Here is a tiny trained network, its code and every weight. The questions are about switching its units off for an input and a class, where a switched-off unit gives its printed mean instead of its output.

import numpy as np


def w(rows, s, z=0):
    codes = np.array(rows[::2]) - 128.0
    scale = np.full(codes.shape[1], s)
    scale[-1] = z or s
    return codes * scale


def f(y):
    return np.maximum(y, 0)


def log_softmax(a):
    a = a - a.max(-1, keepdims=True)
    return a - np.log(np.exp(a).sum(-1, keepdims=True))


def net(x, mask):
    res = np.array(x, float).reshape(1, 7) / 4 @ E
    y = f(res @ A[0][:, :-1].T + A[0][:, -1])
    res = res + np.where(mask, y, B[0][:, -1]) @ B[0][:, :-1]
    return log_softmax(res[-1] @ U[:, :-1].T + U[:, -1])


A, B = {}, {}
E = w([
[164,104,241,206,73,107,164,1,115,205,138,66],'x0',
[86,74,108,104,96,205,174,88,137,70,172,84],'x1',
[127,127,128,126,133,125,128,119,135,128,122,125],'x2',
[67,116,84,153,166,203,109,65,83,210,95,193],'x3',
[146,176,90,25,97,127,181,107,145,210,154,123],'x4',
[119,129,122,125,124,117,124,127,114,130,129,119],'x5',
[117,149,124,137,117,136,109,139,112,136,141,106],'x6',
],0.0092)
A[0] = w([
[166,139,154,87,87,97,127,180,144,70,163,64,1],'N1',
[34,111,97,118,167,223,76,95,69,209,102,166,22],'N2',
[114,49,161,223,193,125,85,135,115,38,84,134,22],'N3',
[92,141,55,57,180,149,96,208,145,73,118,175,10],'N4',
[195,168,169,161,190,55,96,173,135,176,56,197,50],'N5',
[164,157,96,1,131,112,205,96,153,199,133,116,11],'N6',
[78,44,113,116,105,192,197,115,143,65,168,100,33],'N7',
],0.0082,0.0099)
B[0] = w([
[149,133,113,225,233,55,207,94,215,120,54,216,182],'N1',
[185,136,143,182,193,27,172,149,203,57,118,151,217],'N2',
[60,213,167,98,86,150,169,183,130,166,194,205,207],'N3',
[153,78,254,189,90,155,96,37,135,231,146,62,255],'N4',
[157,135,39,111,84,151,81,58,116,94,163,105,228],'N5',
[38,196,168,166,109,146,119,162,108,94,182,183,206],'N6',
[194,187,16,164,102,86,24,83,73,148,157,117,183],'N7',
],0.0089,0.008)
U = w([
[156,78,255,182,92,140,129,60,111,193,136,73,4],'0',
[122,115,113,124,137,139,142,158,110,107,97,125,247],'1',
[162,136,119,182,204,64,182,141,176,77,103,163,38],'2',
[44,219,143,139,96,152,137,197,97,130,170,175,38],'3',
[119,94,100,111,147,144,132,162,101,125,101,108,245],'4',
[170,155,7,136,106,122,58,96,88,113,141,111,42],'5',
[121,90,118,109,151,140,147,169,93,123,96,111,241],'6',
],0.0098,0.019)

Each question gives the input, the list of numbers given to net, and the class t.
The units are the neurons (one row each of A and B). Each row of codes is followed by its name. A weight is (code - 128) times the scale printed after its matrix; where a second scale follows, it is the last column's (A, B and U).
mask holds one flag per neuron, in row order. A switched-off neuron (its flag False) gives its mean, the last column of its row in B, instead of its output. The means were averaged over made-up inputs and are rounded, as every weight is.
A unit's drop is (log p(t) with every unit on - log p(t) with that unit switched off) / (log p(t) with every unit on - log p(t) with every unit switched off).
The circuit of an input: a set's keep is (log p(t) with only the set's units on - log p(t) with every unit switched off) / (log p(t) with every unit on - log p(t) with every unit switched off). Starting from all 7 units, units are removed one at a time, each time the one whose removal leaves the highest keep (on an exact tie, the one counted first), for as long as the keep stays at least 0.8.
units of the circuit, in order: the units of the circuit, biggest drop first
most important unit: the unit with the biggest drop
k most important neurons: the k neurons with the biggest drops, biggest first
drop when u is switched off: that unit's drop, to one decimal
input [6,5,6,-6,-8,-5,8], class 1: 3 most important neurons : (N4 N6 N1)
input [5,8,8,-7,1,3,-5], class 5: 2 most important neurons : (N7 N4)
input [-6,-3,-6,-7,6,3,5], class 2: units of the circuit, in order : (N1)
input [4,4,-6,4,0,-5,-4], class 6: 2 most important neurons : (N4 N5)
input [2,8,-6,-4,6,7,-3], class 5: 2 most important neurons : (N7 N3)
input [-3,-7,4,7,5,6,2], class 2: 2 most important neurons : (N2 N7)
input [7,3,4,-8,-6,-5,-4], class 2: 2 most important neurons : (N4 N1)
input [-4,5,-2,3,7,0,3], class 3: 2 most important neurons : (N6 N5)
input [-5,4,7,-8,8,3,0], class 2: 2 most important neurons : (N1 N3)
input [-1,-7,-3,-6,-5,1,2], class 5: 2 most important neurons : (N5 N2)
input [2,8,3,-6,4,6,-5], class 5: 2 most important neurons : (N7 N2)
input [-7,7,-4,1,2,4,-2], class 0: 2 most important neurons : (N4 N5)
input [4,0,3,6,-4,-6,1], class 2: 3 most important neurons : (N2 N4 N5)
input [0,0,2,5,8,1,-1], class 3: most important unit : N6
input [6,6,-7,1,-7,-3,5], class 3: units of the circuit, in order : (N3 N4)
input [-5,-7,4,7,7,3,-5], class 2: 3 most important neurons : (N2 N3 N7)
input [-3,7,2,4,-3,2,3], class 5: drop when N1 is switched off : 0.1
input [4,-3,-1,3,1,-5,-7], class 1: drop when N2 is switched off : -0.1
input [-8,-6,0,2,-4,3,-8], class 0: drop when N2 is switched off : 0.0
input [-8,-5,-5,-2,4,-3,-8], class 0: most important unit : N4
